Rows, each with roughly how far along a hidden order it lies (0 to 12)
[ -4 -27 -21  32  17  32 -11 -14   0 -22 -17   5  -2 -28 -15   4  49   2
  18   5]	10
[-10 -46 -12  16   6  61 -15 -20   7  -1 -24 -14  16 -15 -16 -27  28  16
  -6   2]	8
[ 13   0  -4 -24 -21   3  30   1   6 -23   8  -6   1 -11  -4   8 -40 -19
  -4 -29]	4
[  4  28  -3 -10 -26  22  23  -5   4 -37  -3 -22   1 -11  -6  26 -39  -8
  -5 -24]	2
[  5  39  -3 -11 -21  25  33  -6   0 -36   2 -23   0 -12  -7  19 -33 -17
  -3 -18]	2
[-21 -21  19  27 -24  18   7  -5   9 -35  51  12  16   4  -5  33  17  -6
   7  -9]	10
[-22 -17 -22  35   3  -8  -8 -32  25   0   0  15   8 -13   8  13  35  -2
  10   6]	12
[ -9 -36 -19  27  14  32 -22 -13   6 -16 -20   6   1 -28 -14   8  44  11
  22   1]	10
[ -5 -21 -10 -24 -26  -9  31  11  11 -37  37 -12   3  -9  16 -17 -20   1
  16 -28]	7
[-12 -19  -9 -20 -36   7  31  -8  10 -85  49 -15  18 -12  -1 -15  -3   6
  13 -21]	8
[-13 -17  19  15 -22  -7  -6  10   7 -26  40  11  16   8  -7  17  11 -15
  18  -9]	10
[-11 -24   4   0 -34 -12  -4   6  12 -57  40   3  21   3  -9  -1  -1  -3
  19  -9]	9
[ 16  21  15  -4 -17 -11  10 -13 -26 -22 -25 -26  10   2  17  29 -14  24
 -14 -16]	0
[-41 -33   1  34 -14   4   6  -2  14 -10  42  18   4   7  -4  34 -11   2
  -2 -19]	11
[  5  21  -4 -17 -32  22  24  -9   9 -46  -3 -22   4 -13   0  22 -40  -6
  -5 -30]	3
[ 11  34  -9   8 -27  18  26  -5 -17  -6   0 -25  10 -13   5  27 -36   9
  -3  -3]	1
[ 17  19  24 -16  -2 -32   1 -11 -21   1 -26 -26  -1  11  -2  19 -19  14
 -10  -2]	0
[ 15  29  -1  -1 -22   9  28 -16 -32 -28 -11 -17  23 -10  16  24 -19  22
 -16 -12]	0
[-42  -8 -21  12   2   4  -2 -30  18 -14  28   3  10 -13   7  16  40 -10
  -8   7]	12
[ 12   0  -5 -20 -25  13  28  -8   7 -36  13  -9   5 -14  -5  11 -36 -13
  -5 -33]	4
[ 17  18  23 -23  -2 -16  -8 -17 -11  11 -25 -15   5   9  -9  16 -20  20
  -7   2]	0
[  5 -14 -15  23  19  59  -8  -7   8  13  -9 -17   3   0 -16 -53  33   4
 -13  11]	7
[-12 -23  -5 -16 -32 -22   8   9  15 -55  32  -3  13   0   1 -13 -17   6
  22 -20]	8
[ -1 -20 -18  33  20  17  -5 -10   2 -18 -12  11  -9 -26 -15   0  47  -6
  20  11]	10
[-33 -14 -21  24   1  -8 -16 -30  24  -1  12  13  14 -10  13  23  29   0
   2   2]	12
[  4  34  -6  -3 -29  21  21  -6   2 -30  -2 -23   3 -12  -3  28 -39  -1
   1 -19]	2
[  5  35  -2 -19 -19  28  39  -6  -3 -49   9 -22   1 -13 -11  15 -25 -25
 -10 -21]	3
[ -5 -32 -10  25  14  58  -6  -9   4  15 -25 -15  10  -8 -17 -43  30   3
 -10  11]	8
[ -7 -18 -20  35   6   5  -6 -21  19 -13 -12  19  -2 -14  -8   1  47  -2
  18  10]	11
[  3  13  -3 -22  24  63  -5 -20 -11 -28   5 -14  -1   8  -9 -51   8   8
 -11  14]	4
[-42 -42 -19  23 -14 -12  -7  -9  13 -12  37  18 -10  -1 -10  25  -6   3
 -12   5]	12
[  2  25  -6 -14 -34  65  47 -37   1 -92  26 -32  15 -25 -14  19 -13  -9
 -17 -25]	3
[ 15  26   2   0 -21 -12   9  -6 -29 -12 -22 -14  19  -5  19  27 -28  21
 -12 -16]	0
[  8  39   0   5 -23  13  22   2  -6  -7  -3 -27   2 -10   2  23 -33  -2
  -1  -9]	2
[  8  15  22 -23  -4  27 -18 -17  -8  -7 -23  -4  -7   1  18 -32  -1  21
 -13   7]	2
[ 15  33  -4   2 -28   2  27 -10 -29 -13  -7 -16  23 -11  12  26 -30  19
 -13  -7]	0
[-39 -13 -21  19   4  -6 -10 -28  22   0  17   8  10 -11  13  27  33  -6
  -1   4]	12
[ 16  10  21 -12 -15 -27  -1 -20 -17 -13 -27 -31   4   8   2  28 -19  26
 -10 -11]	0
[ 19  36  23 -27   4  -6 -11  -4 -11   3 -22   6   1   9  -2  -5 -13   9
 -12  12]	1
[  3  11 -11 -15  15  64 -16 -22  -3 -35   1 -11   5   9  -9 -41   8  23
 -10   8]	5
[  2 -20  -9 -24 -24  -7  27  14  10 -23  37 -12  -1 -10  17 -11 -23  -3
  11 -31]	6
[ 17  28  18  -7 -14 -12  27 -14 -32 -26 -21 -30   9   0  14  23  -6  15
 -18 -11]	0
[-27 -14  19  39 -10   8  11   7   3  -2  43  18   7   8  -2  19   7 -16
   3  -4]	11
[  6  -4 -17   4  14  59 -19 -13   9 -16  -6 -14   7   6 -13 -44  27  22
 -11   3]	6
[ 16  44   5  -7 -10  -5  32  -4 -39 -20 -14 -18  16  -7  15  15 -18   1
 -17  -4]	0
[-13 -23   1  -7 -30 -28   1  13  10 -55  38   3  18   5  -8  -8  -8  -4
  22 -11]	9
[  7 -16 -15  23  20  58 -19  -5  11  14 -17 -13   4   3 -14 -52  31   9
 -13   8]	7
[-13 -44 -19  18  12  56 -16 -21   1 -12 -15  -7  11 -26 -16  -5  47  15
  11  -1]	9
[  6 -34  -9 -24 -24  -2  30   3   7 -22  42 -14  -1 -13  16  -5 -20 -14
   4 -30]	6
[ -7 -10  16   7 -18  -6   8   8   2 -37  47   3  17   6 -10   4  19 -23
  12  -1]	10
[ 13  -4  -6 -24 -26   9  32  -5   6 -29  15  -9   4 -15  -4   7 -32 -15
  -5 -30]	4
[ -6 -17 -20  36  10 -17 -13 -18  25   9 -15  24  -1 -13  -1  -1  52  -5
  19  11]	11
[-13 -13  -5 -23 -24 -24  20  12   5 -58  41  -3  13  -1  -5 -20  -9  -8
  18 -12]	8
[  5  10  -9 -18  19  58 -15 -20  -6 -27   0  -5   2   9  -9 -50   7  16
 -10  11]	5
[-25 -13 -23  36   2  -2  -8 -34  24  -5   4  13  11 -15   6  11  40  -3
   6   5]	12
[ 11  53  -9   2 -16  16  44   2 -26  -1   9 -30   2 -12  -1  15 -26 -17
  -9   6]	1
[ 11  42  -6   7 -24  13  23   1 -10  -8   0 -27   3 -11   3  31 -38  -1
  -1  -7]	1
[-15 -29 -22  43  -4  -5 -18 -33  32 -10  -9  21   8 -16   1  15  37  12
  18   2]	11
[  5  -9 -15  21  17  74  -9 -16  10  -5  -7 -20   8   0 -17 -51  39  10
 -17   8]	7
[-12 -18   0 -10 -28 -24   6  11   9 -57  48  -1  20   2 -10 -10  -7  -8
  19  -9]	9
[ -8 -40 -13  23   7  69 -10 -20   6  -7 -23 -19  16 -14 -18 -38  32  12
 -11   5]	8
[-43 -48 -19  29 -28  -5 -20 -18  24 -21  35  18  -5  -6  -8  37 -12  23
  -8  -4]	12
[ -2 -34 -19  40  15  15 -24  -4   6  -6 -26  13  -6 -23 -10   7  37   8
  24   0]	10
[  3   8  -4 -19  19  58 -18 -25  -7 -31  -3 -14   0   8  -6 -47  -2  19
  -9   6]	4
[-40 -28 -18  12  -9  -9   0  -8   9 -15  40  16 -10  -3  -9  18  -1 -10
 -14  11]	12
[ 14  38  -9   1 -22  19  37 -10 -28 -13   6 -24  21 -17   8  22 -27   9
 -10   1]	1
[ 17  19  22 -22  -2 -22  -2 -15 -16   8 -24 -18   3   8  -9  14 -18  16
  -8   2]	0
[ 11  40  -9   5 -24  18  34  -2 -18 -10   5 -31   9 -14   3  26 -32  -2
  -7  -2]	1
[ 14  33 -12   7 -27  12  25  -9 -18  -7   0 -25  16 -13   7  28 -38  14
  -7  -4]	1
[ 18  30  25 -14  -2 -25  23 -11 -29  -9 -21 -32   0   8   4  16  -9   4
 -18  -2]	0
[ -9 -44 -12  21  13  50 -19 -10   5  14 -32 -10  12 -10 -14 -34  23   8
  -4   3]	8

[-11 -10   9   8 -10   2  -1   4   9   2  -3   0  -1  -9   3   3  -3  10
   1  -6  18   6   5 -22  10 -12   1   7  -2   6   0  -2   3   2  11   6
  -9  15   2   8   2   0  -5 -14   4   2   3   2   4  -2  -6  -6   9  -6
   1   1 -25  -8   2   8  -2  -8  -3   3  -2   4  -1   0  11  -2   4 -11
   3   5   0  -6  -4 -13  -9  -2  10  -5  -2  -5  -3  -5  20  -4 -12  -1
 -16   4   3  -2  -6  -4  -6 -12   2  -2   9  -2   4   6]	6
[ -8 -12  -2  21 -19   7   6  14  -2   6   1  -6   7 -23  -5  -6  -6  -2
   3  -7   1  -7   1  16  -3  -8  37 -10  -5   3  -2  -5  17  -7 -23  20
   0  -2   0   3   0   1  -8  -4 -12   0 -18   9 -14  -2  -9   1   4  -6
   2  -3 -13 -25  11  10   5   0  -5  -8 -20  -1   4  -3   5  -3   8  -9
   0 -15   8 -37   2 -10  -2  -1 -12  -6   4   4   6  -7  -7 -10 -12   2
 -15  -1  -1   2   2  -1  -2   0  30   1  13  -2  -3  18]	4
[ -3  -4  25   1   3  -1  -6  -9   7   0  -8   1  -8   7  -4  -1 -14  12
 -24   6  25   4  13 -29   0 -20 -11  16   5  10   2  -4 -36   1  14   1
 -14  14   4  -2   1  -1  -6  -6  25   0 -21  -6   1 -14   9  -6 -10   0
   2  -7 -18  22 -10   9   5  -3  -6   3  58   0  -5  -3   0   1  -3   2
  -2   1   1  14   1   5 -14   4  51  -3  -6  -7  -6  -1 -13  -2  -5  -3
  -4   4  13  10  -7  -2   1  -2  -1  -6  -7  -2  12  11]	1
[ -4  -8 -10  11 -14   4   3  12  -1   5  -1  -6   3 -18  -6  -9  -2  -8
   1  -3  -7 -10   6  21  -5  -3  34 -11  -5   7  -1  -6   8  -5 -16  17
  -1 -14   1  -1  -1   2  -2  -4  -9   0  20  10  -6  -7  -8  -6  -9  -3
   1   0 -15 -30   2   6   4   3  -1  -3   6  -6   3  -1   0   2  11  -1
  -2 -20   6 -26   1  -1  -3  -1 -16   1   6   7   2  -6 -13 -17  -4   0
  -9  -2   8   0   2   2  -2  -2  11  -4   5  -1  -2  17]	4
[ -5   2  31  -6   6  -5  -7  -8  11  -2  -5   2 -10  15   0   9  -4  14
 -12   5  26  10  15 -42   2 -27 -23  21   3   5   2  -4 -30   4  31  -8
 -20  21   6   3   1  -1  -6 -21  24   2   3  -7  11 -15   9  -3  -2   0
   2   0 -17  24 -15   3   0  -7  -4   9  39   4  -3   1   6   1  -3   4
   2  13  -7  29  -3   0 -17   2  52  -2 -10 -11 -11   2  -3   1  -7  -6
   5   4   9   5  -6  -4  -4  -9 -14  -4 -10   0  17   3]	4
[ -1  -1   0   1  -4   4  -6  -1   5   1  -8  -3  -1   1  -3  -2 -10   4
 -18   3  -1  -3   3 -19  -6  -1   4  -1  -1   6  -1   0 -24   2  -4  -3
  -8  13  -2   4   1   0  -3  -2   4   0 -45  -2 -11 -20  -8   6  -1  -4
   1  -3  -1   2 -13   7   7   0   1  -1  37  -1   2  -1  -3  -6  -2  -5
   0  -4   1   4   4   9  -4   4   0  -4   1  -8   9  -3 -14  -7  -6   1
  -1   1   7   8  -3  -2   1  -3   1  -5   1  -4  14   3]	3
[ -9  -9  -9   0  -6   4  -4   4  11   2  -2  -3   4  -6   8   9   1  13
   5  -9   2   2  -3 -18   9   3   0  -8  -9   3   0   5  24   0   2  -3
  -6  17  -3  11   2  -1   3 -19 -11   1   4   3 -11  -8 -22   1  16  -7
  -3   3  -8 -19  -2   1  -3  -7   2   1   1   3   6   0   6  -9  -2 -11
   6  12  -3 -13  -3 -12  -1  -1 -41  -6   5  -8  12  -7  30  -7 -11   3
   1  -1  -2  -4  -4  -3  -4 -20  -4  -6  14  -3   6  -8]	8
[  1   6 -13  -7   4   1  -6  -1   6   0  -6  -3  -2   8  -5   0  -5   3
 -21   8   0  -1   4 -27 -13  -2  21  -4   1   5   0   3  -9   4   3 -11
 -10  15  -3   3   0   0   1  -8   2  -1 -34  -4  -4 -23  -5   7  -2  -1
  -1   0   2   1 -16   0   6   1   4   0  39  -2   4  -1  -8  -7  -6   1
   1   6  -2   8   3  11  -2   6  -5   1   1 -11  10  -2 -13  -8   0   1
  12   0   4   8  -3  -1   0   1  -8  -8  -6  -3  16  -3]	5
[  5   9 -12 -29  10  -6  -8  -4   7  -3   1   0  -6  17   1   0   9  -5
 -12   9  -4  -1   4 -13  -3   3 -24   1   3   2   2  -1 -22  12  16 -15
  -9   3  -1  -3  -2   1  15  -3   8   1  26  -1  20 -17  -3 -14 -13   5
  -2   9 -10  11 -30  -6   0   0  10  13  87  -5   4   1  -1   0  -1  13
   1   2  -8  29  -4  14  -4   0 -26  10   1 -11  -1  -2  20 -10  13  -3
  15   0   1  -2 -11  -1  -4  -2 -34 -16 -14  -1  14  -7]	8
[ -6  -7 -22   0  -9  -3   2   7   2   2   8   1   7  -7   6   8  16   2
  27   0  -2   2  -9   2  15   9  -6  -5  -2  -6  -2   3  42   9  15   0
   5 -15  -1   6   2   0   4 -22 -13   1  86  10  24   1   0  -9   9  -4
  -6  14  -7 -15  -4  -4 -13  -9   2   9 -45  -1   6   4   5   6   4  -6
   5  12  -8  -3  -6 -21  -3  -6 -10   0  -3  -3  -8  -8  40   2   0  -1
  -1  -2 -12 -18  -7   2 -10  -5 -21   1   5   2  -6  -5]	12
[  9  13 -16 -26  12  -7  -7   0   4  -2   1   0  -4  16  -6  -3   8 -14
  -6  14 -17  -2   3   1  -7   8 -12  -4   7   0   1   2 -11  15  14 -14
  -7  -5  -2  -5  -3   2  13   0   4   0  14   1  20 -18   1 -11 -15   6
  -3   9  -3  12 -31  -6   2   3   8  10  72  -5   4   1  -5   0  -3  12
   0  -1  -7  30  -2  15  -2   1 -20  10   2  -9  -2  -1  12 -14  17  -3
  11  -1   0   1  -7   1  -3   6 -35 -12 -16  -1  12  -6]	8
[-14 -13  10   6 -13   4  -1   4   9   2  -3  -3   2 -10   7   4  -3  16
  11 -13  11   2   2 -25  12  -2   6   2  -9   4   0   0   4  -5   4   7
  -6  10   2  10   2  -2  -3 -14  -3   2 -11   3 -12   1 -17  -4  12  -7
   0  -2 -17 -14   4   9  26  -9  -2   1 -25   5   2  -1   9  -6   3  -8
   4   3   2 -17  -3 -16  -7  -4 -23  -8   1  -3   6  -6  22  -4 -14   2
 -12   1   1  -3  -3  -4  -4 -20  15  -5  18  -4   0   0]	6
[ -1 -10 -23   9 -18   8   4  10 -17   8   8  -5  16 -20 -14 -20   7 -15
  -8   9 -18 -18  -5  43   8  22  46 -20   2  -2   1  -7   9  -5 -32  22
  17 -29  -2  -6  -4   4   4  18 -18  -4  26  13  11  11  -4 -24 -15  -2
  -3   4 -17 -23   4   6   4  11  -4  -3  56  -9   6  -6 -10   7   9  -2
  -5 -32  12 -35  -3  -3   7  -3 -39   5   7  12  -3  -9  11 -20   9   4
 -17  -4  -9  -2  -8   3  -4  25  14  -2   6  -1  -7  20]	4
[-11  -8  13  -5  -5  -1  -4   1  12   1  -1   1  -5   3   4   9  -1  15
   3  -4  27  12  12 -38  13  -9 -29  12   0   6   2   3  -3   0  28  -4
 -15  28   0  12   2  -1   3 -10  10   2  12  -1   6  -3  -8 -10   9  -2
   2   5 -30   9  -6   0  -3 -14   0   4  32   4  -3   0  18  -5  -3  -9
   2  13  -6   9  -4  -5 -11  -3  -2  -6  -6 -13   1  -4  38   2  -9   0
  -4   3   6  -6 -10  -6  -7  -8 -13  -8   5  -3  10  -8]	8
[-14  -6  28   0  -5  -1  -1  -3  11  -1  -4   2  -6   3   5  11  -6  16
   8  -6  38  12  14 -45  11 -22 -19  18   5   6   3   0 -22  -6  27  -1
 -17  32   3  11   3  -2  -2  -9  17   3 -15  -3  -2   3   2  -7  17  -2
   4   1 -31  15   5  11  -3 -16  -5   1  25   8 -10   1  24  -4  -4 -13
   5  10  -5  12  -7  -6 -14  -2  29  -9 -12 -11  -5   2  29   8 -13  -1
 -10   6   7  -1  -4  -8  -6  -8  -3   1   8  -2  13  -2]	5
[ -4  -1   4  -7   0   1  -7  -4   9   0  -6  -1  -6   5  -2   0  -5   8
 -18   3   7   3   6 -29   0  -7  -5  10   0   7   1   0 -23   3   9  -6
 -15  17   0   5   1   0   1  -6  11   0 -20  -3   1 -19  -6  -4  -3  -2
   1   0 -14   9 -18   6   3  -4  -1   4  62   3   1  -2   1  -5  -3  -2
   1   0  -1  11  -1   7  -8   2  -2   1  -2 -10   2  -4   2 -10  -4   0
   4   1   6   6  -9  -3  -2  -6 -13 -11  -3  -3  13  -1]	4
[  6  -2 -26  -8  -5  -3   0  10  -5   3   5  -4   5  -6  -8 -14   9 -20
   9   9 -27 -13  -2  36  -1  20  20 -17  -2  -2  -2  -4   4  12 -19   7
  10 -28   0  -8  -3   3   9   5 -11  -1  43  10  11  -6  -4 -18 -20   2
  -4   5  -4 -26 -20  -2   3   9   7   9  55  -9  10   1 -14   7  13  13
  -3 -20   2  -4   2   4   2  -3 -29  12   8   8  -2  -5   4 -19  12  -2
 -11  -4  -1  -4  -5   5  -2  -4 -11 -11  -6  -1  -4  13]	6
[-16 -14  65   9  -7   1  -2 -14  12  -1  -8   2 -12   4   5   7 -18  24
   7 -14  44  14  20 -36  16 -23 -25  32   2   8   4  -6 -41 -24  31   5
 -21  40   9   9   4  -3 -10  -4  28   2 -66  -8 -24  18   5 -15   8   2
   7 -15 -34  35  20  20   3 -16 -12  -4  16   9 -18   0  21  -4  -7 -11
   2  -2   4   2  -6   1 -16  -1  51 -13 -12   1  -6   3   4  11 -23  -1
 -22   9  17   5   6 -12  -1 -16  20   4  11  -4   8   5]	0
